Here is a tiny trained network, its code and every weight. The questions are about switching its units off for an input and a class, where a switched-off unit gives its printed mean instead of its output.

import numpy as np


def w(rows, s, z=0):
    codes = np.array(rows[::2]) - 128.0
    scale = np.full(codes.shape[1], s)
    scale[-1] = z or s
    return codes * scale


def norm(h):
    return h / np.sqrt((h * h).mean(-1, keepdims=True) + 1e-5)


def f(y):
    return np.maximum(y, 0)


def log_softmax(a):
    a = a - a.max(-1, keepdims=True)
    return a - np.log(np.exp(a).sum(-1, keepdims=True))


def net(x, mask):
    res = np.array(x, float).reshape(1, 6) / 4 @ E
    u = 0
    for l in range(3):
        y = f(norm(res) @ A[l][:, :-1].T + A[l][:, -1])
        res = res + np.where(mask[u : u + 6], y, B[l][:, -1]) @ B[l][:, :-1]
        u += 6
    return log_softmax(norm(res)[-1] @ U[:, :-1].T + U[:, -1])


A, B = {}, {}
E = w([
[125,127,240,141,109,137,3,152,140,130],'x0',
[126,125,127,126,127,128,127,130,130,125],'x1',
[127,128,130,130,131,128,129,128,129,130],'x2',
[127,127,126,131,132,125,127,125,133,125],'x3',
[114,147,122,180,143,250,131,108,142,105],'x4',
[21,213,129,71,115,132,99,117,98,147],'x5',
],0.0059)
A[0] = w([
[136,123,227,142,129,135,28,154,130,133,183],'0.n1',
[130,126,124,122,129,129,129,137,125,126,84],'0.n2',
[34,187,128,96,133,132,118,130,105,152,181],'0.n3',
[120,149,126,162,127,254,132,101,134,109,193],'0.n4',
[123,128,158,133,132,136,105,149,127,141,65],'0.n5',
[121,133,129,125,131,129,128,112,134,138,7],'0.n6',
],0.0064,0.002)
B[0] = w([
[147,98,249,149,117,117,82,121,254,131,255],'0.n1',
[118,127,125,113,118,121,129,124,134,134,128],'0.n2',
[73,226,132,65,78,124,116,97,131,66,239],'0.n3',
[90,80,119,123,209,166,112,226,120,194,217],'0.n4',
[125,135,92,176,111,135,128,104,156,48,153],'0.n5',
[141,139,114,122,174,123,115,119,119,127,128],'0.n6',
],0.0049,0.0069)
A[1] = w([
[181,102,198,213,100,132,67,126,183,98,176],'1.n1',
[16,225,81,61,107,147,126,108,71,107,153],'1.n2',
[182,70,37,143,168,118,200,161,39,188,54],'1.n3',
[215,35,91,179,163,112,172,163,96,179,77],'1.n4',
[96,159,37,162,161,230,146,140,66,70,4],'1.n5',
[166,167,80,123,53,38,186,15,93,2,14],'1.n6',
],0.005,0.0024)
B[1] = w([
[149,124,29,100,137,108,234,135,1,171,245],'1.n1',
[233,41,106,115,153,85,185,177,73,203,254],'1.n2',
[42,199,160,160,97,145,81,99,193,63,201],'1.n3',
[48,167,222,172,101,135,37,93,212,77,209],'1.n4',
[61,99,118,96,55,83,219,193,155,99,175],'1.n5',
[199,247,99,136,180,105,12,29,69,145,181],'1.n6',
],0.0053,0.006)
A[2] = w([
[183,94,196,138,97,148,46,155,141,138,94],'2.n1',
[55,157,167,84,124,130,57,142,124,151,40],'2.n2',
[190,166,148,130,67,19,116,31,117,122,160],'2.n3',
[182,136,53,82,123,2,71,63,70,140,4],'2.n4',
[98,160,171,70,128,138,56,143,96,170,50],'2.n5',
[72,151,166,85,132,131,60,138,120,160,19],'2.n6',
],0.0057,0.0024)
B[2] = w([
[124,132,50,107,182,154,161,146,63,171,204],'2.n1',
[108,132,89,173,107,131,151,92,167,71,194],'2.n2',
[144,133,171,41,33,55,115,98,117,108,254],'2.n3',
[147,120,118,212,205,253,87,127,134,138,214],'2.n4',
[116,118,89,188,135,136,165,106,170,77,194],'2.n5',
[118,132,90,187,116,134,148,98,164,64,182],'2.n6',
],0.0066)
U = w([
[120,190,176,108,27,39,60,32,172,52,215],'0',
[22,145,110,233,146,210,144,143,234,50,154],'1',
[223,207,44,59,175,99,93,69,20,188,83],'2',
[66,131,52,41,144,149,238,243,73,195,1],'3',
[232,22,199,71,78,35,132,166,82,184,179],'4',
[187,45,163,191,247,202,109,194,105,235,90],'5',
],0.011,0.00072)

Each question gives the input, the list of numbers given to net, and the class t.
The units are the neurons (one row each of A and B). Each row of codes is followed by its name. A weight is (code - 128) times the scale printed after its matrix; where a second scale follows, it is the last column's (A, B and U).
mask holds one flag per neuron, layer by layer. A switched-off neuron (its flag False) gives its mean, the last column of its row in B, instead of its output. The means were averaged over made-up inputs and are rounded, as every weight is.
A unit's drop is (log p(t) with every unit on - log p(t) with that unit switched off) / (log p(t) with every unit on - log p(t) with every unit switched off).
The circuit of an input: a set's keep is (log p(t) with only the set's units on - log p(t) with every unit switched off) / (log p(t) with every unit on - log p(t) with every unit switched off). Starting from the 12 units with the biggest drops (on a tie, the unit counted first), units are removed one at a time, each time the one whose removal leaves the highest keep (on an exact tie, the one counted first), for as long as the keep stays at least 0.8.
units of the circuit, in order: the units of the circuit, biggest drop first
most important unit: the unit with the biggest drop
k most important neurons: the k neurons with the biggest drops, biggest first
k most important neurons of layer l: the k neurons of layer l with the biggest drops, biggest first
drop of u: that unit's drop, to one decimal
input [-8,-2,7,-8,-5,1], class 2: units of the circuit, in order -> (1.n6)
input [-5,-5,2,3,-1,2], class 2: units of the circuit, in order -> (0.n4, 1.n6)
input [4,0,-5,5,0,-3], class 4: 4 most important neurons -> (0.n4, 0.n1, 2.n4, 1.n1)
input [0,-6,4,4,-1,4], class 2: 2 most important neurons -> (1.n2, 0.n1)
input [7,4,-2,-1,0,-5], class 4: 2 most important neurons -> (0.n4, 2.n4)
input [-6,4,7,-2,-7,-1], class 0: 2 most important neurons -> (0.n3, 1.n3)
input [-1,1,5,4,-2,-4], class 0: 3 most important neurons -> (0.n4, 0.n1, 0.n3)
input [0,8,2,4,8,3], class 3: 2 most important neurons -> (0.n1, 1.n4)
input [-7,-2,-2,-1,0,-5], class 0: 2 most important neurons -> (0.n4, 1.n6)
input [0,-2,1,-8,3,8], class 3: 2 most important neurons -> (1.n2, 0.n1)
input [-3,5,-4,3,-5,1], class 2: 3 most important neurons -> (0.n1, 2.n4, 0.n4)
input [-1,-8,-8,-3,-7,1], class 2: 2 most important neurons -> (0.n1, 2.n4)
input [5,-7,0,2,1,-4], class 5: 2 most important neurons -> (2.n3, 0.n3)
input [0,-4,3,-1,-8,-2], class 0: units of the circuit, in order -> (1.n2)
input [-4,-5,-3,2,-1,2], class 2: 2 most important neurons -> (0.n4, 1.n6)
input [-1,-4,6,2,-3,-3], class 0: 3 most important neurons -> (0.n1, 0.n4, 0.n3)
input [-8,-4,2,1,0,-3], class 0: 2 most important neurons -> (0.n4, 1.n6)
input [5,-7,8,-7,-4,-1], class 4: 2 most important neurons of layer 0 -> (0.n3, 0.n1)
input [6,1,-2,0,-1,-2], class 4: 4 most important neurons -> (0.n4, 0.n1, 1.n1, 2.n4)
input [8,8,-5,2,0,-4], class 4: units of the circuit, in order -> (1.n1)
input [8,0,4,-6,-1,-4], class 4: 2 most important neurons of layer 0 -> (0.n4, 0.n1)
input [-3,-8,-8,-6,-7,5], class 2: 2 most important neurons of layer 1 -> (1.n2, 1.n6)
input [2,-7,-2,4,1,5], class 1: 4 most important neurons of layer 2 -> (2.n3, 2.n5, 2.n6, 2.n2)
input [-2,-6,3,-5,0,3], class 2: 2 most important neurons of layer 0 -> (0.n3, 0.n4)
input [6,7,-3,-6,2,4], class 1: drop of 2.n3 -> 0.1
input [-3,-6,0,-3,-2,-5], class 0: drop of 0.n4 -> 0.6
input [-1,-7,-1,4,-6,1], class 2: most important unit -> 0.n1
input [0,5,6,0,-5,8], class 2: drop of 1.n1 -> -0.1
input [-2,-3,-8,0,6,2], class 3: drop of 0.n6 -> 0.0
